Below is a small trained network, with its code and all its weights. Each question gives an input and a target symbol and asks what happens when units are switched off, that is, made to give their printed mean instead of their output.

import numpy as np


def w(rows, s, z=0):
    codes = np.array(rows[::2]) - 128.0
    scale = np.full(codes.shape[1], s)
    scale[-1] = z or s
    return codes * scale


def f(y):
    return np.maximum(y, 0)


def softmax(a):
    e = np.exp(a - a.max(-1, keepdims=True))
    return e / e.sum(-1, keepdims=True)


def log_softmax(a):
    a = a - a.max(-1, keepdims=True)
    return a - np.log(np.exp(a).sum(-1, keepdims=True))


def net(x, mask):
    ids = ['αγδεζηθλμξπτφψω'.index(c) for c in x.split()]
    T = len(ids)
    res = E[ids] + P[:T]
    r = res
    for j in range(2):
        rows = slice(2 * j, 2 * j + 2)
        q, k, v = (r @ M[0][rows].T for M in (Q, K, V))
        z = softmax(np.where(np.tri(T) > 0, q @ k.T / 2**0.5, -1e9)) @ v
        o = O[0][rows]
        res = res + np.where(mask[j], z, o[:, -1]) @ o[:, :-1]
    y = f(res @ A[0][:, :-1].T + A[0][:, -1])
    res = res + np.where(mask[2:10], y, B[0][:, -1]) @ B[0][:, :-1]
    return log_softmax(res[-1] @ U[:, :-1].T + U[:, -1])


Q, K, V, O, A, B = {}, {}, {}, {}, {}, {}
E = w([
[158,112,27,211,90],'α',
[179,147,24,64,96],'γ',
[192,160,220,195,38],'δ',
[42,113,176,184,124],'ε',
[20,214,125,60,193],'ζ',
[175,143,166,39,68],'η',
[215,252,134,148,131],'θ',
[60,83,124,137,39],'λ',
[58,68,106,103,177],'μ',
[149,43,141,123,102],'ξ',
[69,147,131,95,14],'π',
[53,68,121,159,161],'τ',
[97,127,113,164,189],'φ',
[72,136,27,206,13],'ψ',
[212,120,156,116,167],'ω',
],0.014)
P = w([
[170,94,145,111,180],'0',
[24,177,96,147,80],'1',
[195,101,147,108,176],'2',
[4,161,98,130,56],'3',
[201,103,145,104,167],'4',
[9,155,102,121,49],'5',
[207,104,148,103,169],'6',
[8,157,99,123,54],'7',
[208,104,146,106,167],'8',
[1,145,101,123,50],'9',
[198,96,150,113,175],'10',
],0.0077)
Q[0] = w([
[167,90,183,247,113],'head 0',
[220,18,79,169,122],'head 0',
[160,104,153,126,166],'head 1',
[76,106,57,167,103],'head 1',
],0.013)
K[0] = w([
[122,98,170,248,122],'head 0',
[105,2,82,202,127],'head 0',
[89,102,146,135,160],'head 1',
[179,90,92,131,47],'head 1',
],0.015)
V[0] = w([
[153,213,185,154,146],'head 0',
[118,207,84,2,149],'head 0',
[119,116,190,84,152],'head 1',
[159,106,59,75,155],'head 1',
],0.0077)
O[0] = w([
[116,194,207,141,143,113],'head 0',
[89,215,130,1,114,255],'head 0',
[195,131,179,110,119,107],'head 1',
[170,96,57,116,113,156],'head 1',
],0.0085,0.0025)
A[0] = w([
[139,101,116,102,248,136],'neuron 0',
[113,176,126,61,146,2],'neuron 1',
[27,153,67,163,89,18],'neuron 2',
[153,29,145,70,134,117],'neuron 3',
[103,85,188,92,216,160],'neuron 4',
[91,126,109,149,186,169],'neuron 5',
[78,88,171,69,19,103],'neuron 6',
[140,178,104,140,4,46],'neuron 7',
],0.011,0.0058)
B[0] = w([
[122,144,79,105,238,198],'neuron 0',
[158,55,162,175,83,236],'neuron 1',
[238,46,210,49,154,239],'neuron 2',
[35,74,187,72,101,202],'neuron 3',
[106,168,206,195,116,207],'neuron 4',
[139,143,44,199,119,184],'neuron 5',
[153,190,58,185,100,255],'neuron 6',
[54,106,157,149,255,206],'neuron 7',
],0.0086,0.0064)
U = w([
[201,73,106,129,125,141],'α',
[147,139,51,30,137,214],'γ',
[97,136,167,200,101,119],'δ',
[217,114,183,174,87,43],'ε',
[169,137,190,55,35,182],'ζ',
[85,209,49,122,81,247],'η',
[51,203,181,89,156,138],'θ',
[76,47,200,97,99,1],'λ',
[56,99,111,149,155,56],'μ',
[80,99,93,142,28,243],'ξ',
[33,120,118,71,176,50],'π',
[181,137,54,181,99,124],'τ',
[134,176,57,154,214,114],'φ',
[190,96,197,74,214,78],'ψ',
[254,194,112,128,139,141],'ω',
],0.0092,0.0049)

Each question gives the input, a string of symbols that net reads in full, and the target symbol t.
The units are the heads (2 rows each of Q, K, V and O) and the neurons (one row each of A and B). Each row of codes is followed by its name. A weight is (code - 128) times the scale printed after its matrix; where a second scale follows, it is the last column's (O, A, B and U).
mask holds one flag per unit, heads first, then neurons. A switched-off unit (its flag False) gives its mean, the last column of its rows in O or B, instead of its output. The means were averaged over made-up inputs and are rounded, as every weight is.
A unit's drop is (log p(t) with every unit on - log p(t) with that unit switched off) / (log p(t) with every unit on - log p(t) with every unit switched off).
The circuit of an input: a set's keep is (log p(t) with only the set's units on - log p(t) with every unit switched off) / (log p(t) with every unit on - log p(t) with every unit switched off). Starting from all 10 units, units are removed one at a time, each time the one whose removal leaves the highest keep (on an exact tie, the one counted first), for as long as the keep stays at least 0.8.
circuit, biggest first: the units of the circuit, biggest drop first
most important unit: the unit with the biggest drop
k most important neurons: the k neurons with the biggest drops, biggest first
drop when u is switched off: that unit's drop, to one decimal
input γ λ μ μ, target γ: circuit, biggest first : (neuron 2; head 1; head 0)
input γ ξ ω η θ ψ ω ψ, target ψ: circuit, biggest first : (neuron 2; neuron 7)
input ω ω α η ε ω θ ω δ τ π, target η: most important unit : neuron 6
input ω ψ δ α, target α: circuit, biggest first : (neuron 2; head 0)
input ψ ζ μ λ φ τ ω ε, target ζ: circuit, biggest first : (neuron 2; head 0)
input λ λ ε, target δ: 2 most important neurons : (neuron 4; neuron 2)
input ζ ξ η φ ψ ω φ ω ξ, target λ: 3 most important neurons : (neuron 3; neuron 6; neuron 5)
input φ ω τ ω η λ ε π ξ, target λ: 2 most important neurons : (neuron 3; neuron 6)
input ω θ η μ θ τ μ, target π: circuit, biggest first : (neuron 3; neuron 0; neuron 2)
input ω φ δ μ ω η, target η: circuit, biggest first : (neuron 6; neuron 2)
input θ μ π π, target θ: drop when neuron 2 is switched off : 0.1
input ζ φ δ φ φ, target φ: drop when neuron 1 is switched off : 0.2
input θ θ φ μ ω ε ε, target δ: drop when neuron 6 is switched off : 0.0
input η ε ψ λ φ ω ω δ, target δ: most important neuron : (neuron 7)
